Below are the code and all the weights of a small trained network. Each question names an input and a class and asks about switching units off, where a switched-off unit gives its printed mean instead of its output.

import numpy as np


def w(rows, s, z=0):
    codes = np.array(rows[::2]) - 128.0
    scale = np.full(codes.shape[1], s)
    scale[-1] = z or s
    return codes * scale


def norm(h):
    return h / np.sqrt((h * h).mean(-1, keepdims=True) + 1e-5)


def f(y):
    return np.maximum(y, 0)


def log_softmax(a):
    a = a - a.max(-1, keepdims=True)
    return a - np.log(np.exp(a).sum(-1, keepdims=True))


def net(x, mask):
    res = np.array(x, float).reshape(1, 4) / 4 @ E
    u = 0
    for l in range(3):
        y = f(norm(res) @ A[l][:, :-1].T + A[l][:, -1])
        res = res + np.where(mask[u : u + 5], y, B[l][:, -1]) @ B[l][:, :-1]
        u += 5
    return log_softmax(norm(res)[-1] @ U[:, :-1].T + U[:, -1])


A, B = {}, {}
E = w([
[80,45,59,24],'x0',
[68,182,40,180],'x1',
[2,113,244,71],'x2',
[103,137,114,122],'x3',
],0.0069)
A[0] = w([
[75,163,201,143,91],'0.n1',
[79,66,118,138,167],'0.n2',
[142,24,117,247,128],'0.n3',
[78,220,76,57,111],'0.n4',
[85,187,124,57,3],'0.n5',
],0.011,0.0032)
B[0] = w([
[72,183,199,254,255],'0.n1',
[137,250,99,133,240],'0.n2',
[123,197,141,82,209],'0.n3',
[155,52,136,194,231],'0.n4',
[235,210,166,157,176],'0.n5',
],0.0073,0.0037)
A[1] = w([
[245,70,21,34,177],'1.n1',
[117,119,164,2,108],'1.n2',
[200,38,167,181,252],'1.n3',
[48,75,136,180,11],'1.n4',
[21,244,101,87,138],'1.n5',
],0.0083,0.0034)
B[1] = w([
[72,167,161,55,255],'1.n1',
[159,110,165,146,181],'1.n2',
[139,221,157,98,187],'1.n3',
[171,205,156,135,142],'1.n4',
[223,24,2,123,208],'1.n5',
],0.0098,0.0068)
A[2] = w([
[107,59,155,114,201],'2.n1',
[158,165,102,138,175],'2.n2',
[110,110,126,147,3],'2.n3',
[248,121,131,113,142],'2.n4',
[78,101,134,112,12],'2.n5',
],0.015,0.0028)
B[2] = w([
[196,175,160,121,189],'2.n1',
[135,3,120,101,251],'2.n2',
[178,107,142,52,129],'2.n3',
[174,92,134,118,252],'2.n4',
[148,92,166,163,140],'2.n5',
],0.013,0.0046)
U = w([
[189,76,191,106,166],'0',
[177,49,95,170,137],'1',
[102,132,138,83,163],'2',
[22,103,50,78,5],'3',
[74,196,188,167,167],'4',
[80,143,127,245,88],'5',
],0.012,0.0025)

Each question gives the input, the list of numbers given to net, and the class t.
The units are the neurons (one row each of A and B). Each row of codes is followed by its name. A weight is (code - 128) times the scale printed after its matrix; where a second scale follows, it is the last column's (A, B and U).
mask holds one flag per neuron, layer by layer. A switched-off neuron (its flag False) gives its mean, the last column of its row in B, instead of its output. The means were averaged over made-up inputs and are rounded, as every weight is.
A unit's drop is (log p(t) with every unit on - log p(t) with that unit switched off) / (log p(t) with every unit on - log p(t) with every unit switched off).
The circuit of an input: a set's keep is (log p(t) with only the set's units on - log p(t) with every unit switched off) / (log p(t) with every unit on - log p(t) with every unit switched off). Starting from the 12 units with the biggest drops (on a tie, the unit counted first), units are removed one at a time, each time the one whose removal leaves the highest keep (on an exact tie, the one counted first), for as long as the keep stays at least 0.8.
circuit, biggest first: the units of the circuit, biggest drop first
unit that matters most: the unit with the biggest drop
top k neurons: the k neurons with the biggest drops, biggest first
top k neurons in layer l: the k neurons of layer l with the biggest drops, biggest first
input [8,-6,-5,-2], class 2: circuit, biggest first -> (1.n1, 2.n2)
input [1,4,-2,-7], class 3: top neuron -> (0.n1)
input [5,4,7,-4], class 1: circuit, biggest first -> (1.n5, 1.n1)
input [0,-4,8,1], class 4: circuit, biggest first -> (0.n1, 2.n2)
input [-1,-3,4,0], class 4: top 3 neurons -> (0.n1, 2.n2, 2.n4)
input [3,-1,0,-6], class 2: circuit, biggest first -> (0.n1, 1.n1)
input [-5,-5,2,-7], class 4: circuit, biggest first -> (1.n5, 2.n2)
input [-8,6,-4,1], class 1: circuit, biggest first -> (2.n2, 0.n1)
input [-3,-7,3,-2], class 4: top 3 neurons -> (1.n5, 0.n1, 2.n2)
input [-3,1,1,3], class 5: circuit, biggest first -> (0.n1, 1.n1)
input [-1,-7,1,-2], class 4: top 3 neurons -> (1.n5, 2.n2, 1.n3)
input [6,4,-8,-4], class 3: top 2 neurons in layer 1 -> (1.n1, 1.n5)
input [4,0,-4,-5], class 2: circuit, biggest first -> (1.n1, 1.n5)
input [0,3,3,4], class 5: top 4 neurons -> (0.n1, 0.n4, 2.n4, 0.n3)
input [7,8,2,6], class 1: circuit, biggest first -> (1.n5)
input [0,7,7,-7], class 5: circuit, biggest first -> (0.n1, 1.n5)
input [2,-3,0,-6], class 2: top 4 neurons -> (0.n1, 1.n1, 1.n5, 1.n3)
input [2,3,-8,-1], class 3: top 3 neurons -> (1.n1, 1.n5, 0.n1)
input [6,5,1,4], class 1: top 3 neurons -> (0.n2, 1.n5, 0.n5)
input [-6,7,-3,-8], class 1: unit that matters most -> 2.n2
input [6,1,-5,-2], class 3: top 2 neurons in layer 2 -> (2.n1, 2.n4)
input [8,2,6,-4], class 1: top 3 neurons -> (1.n5, 0.n2, 1.n1)
input [5,4,8,-2], class 1: top 2 neurons -> (1.n5, 0.n2)
input [0,-3,1,-7], class 4: top 2 neurons in layer 0 -> (0.n2, 0.n5)
input [2,2,-2,6], class 3: top 2 neurons in layer 0 -> (0.n1, 0.n4)
input [2,-4,-8,-4], class 2: top 2 neurons -> (1.n1, 1.n5)
input [6,-1,-2,-8], class 2: circuit, biggest first -> (1.n1)
input [-1,7,8,-4], class 5: top 3 neurons -> (0.n1, 1.n5, 1.n1)
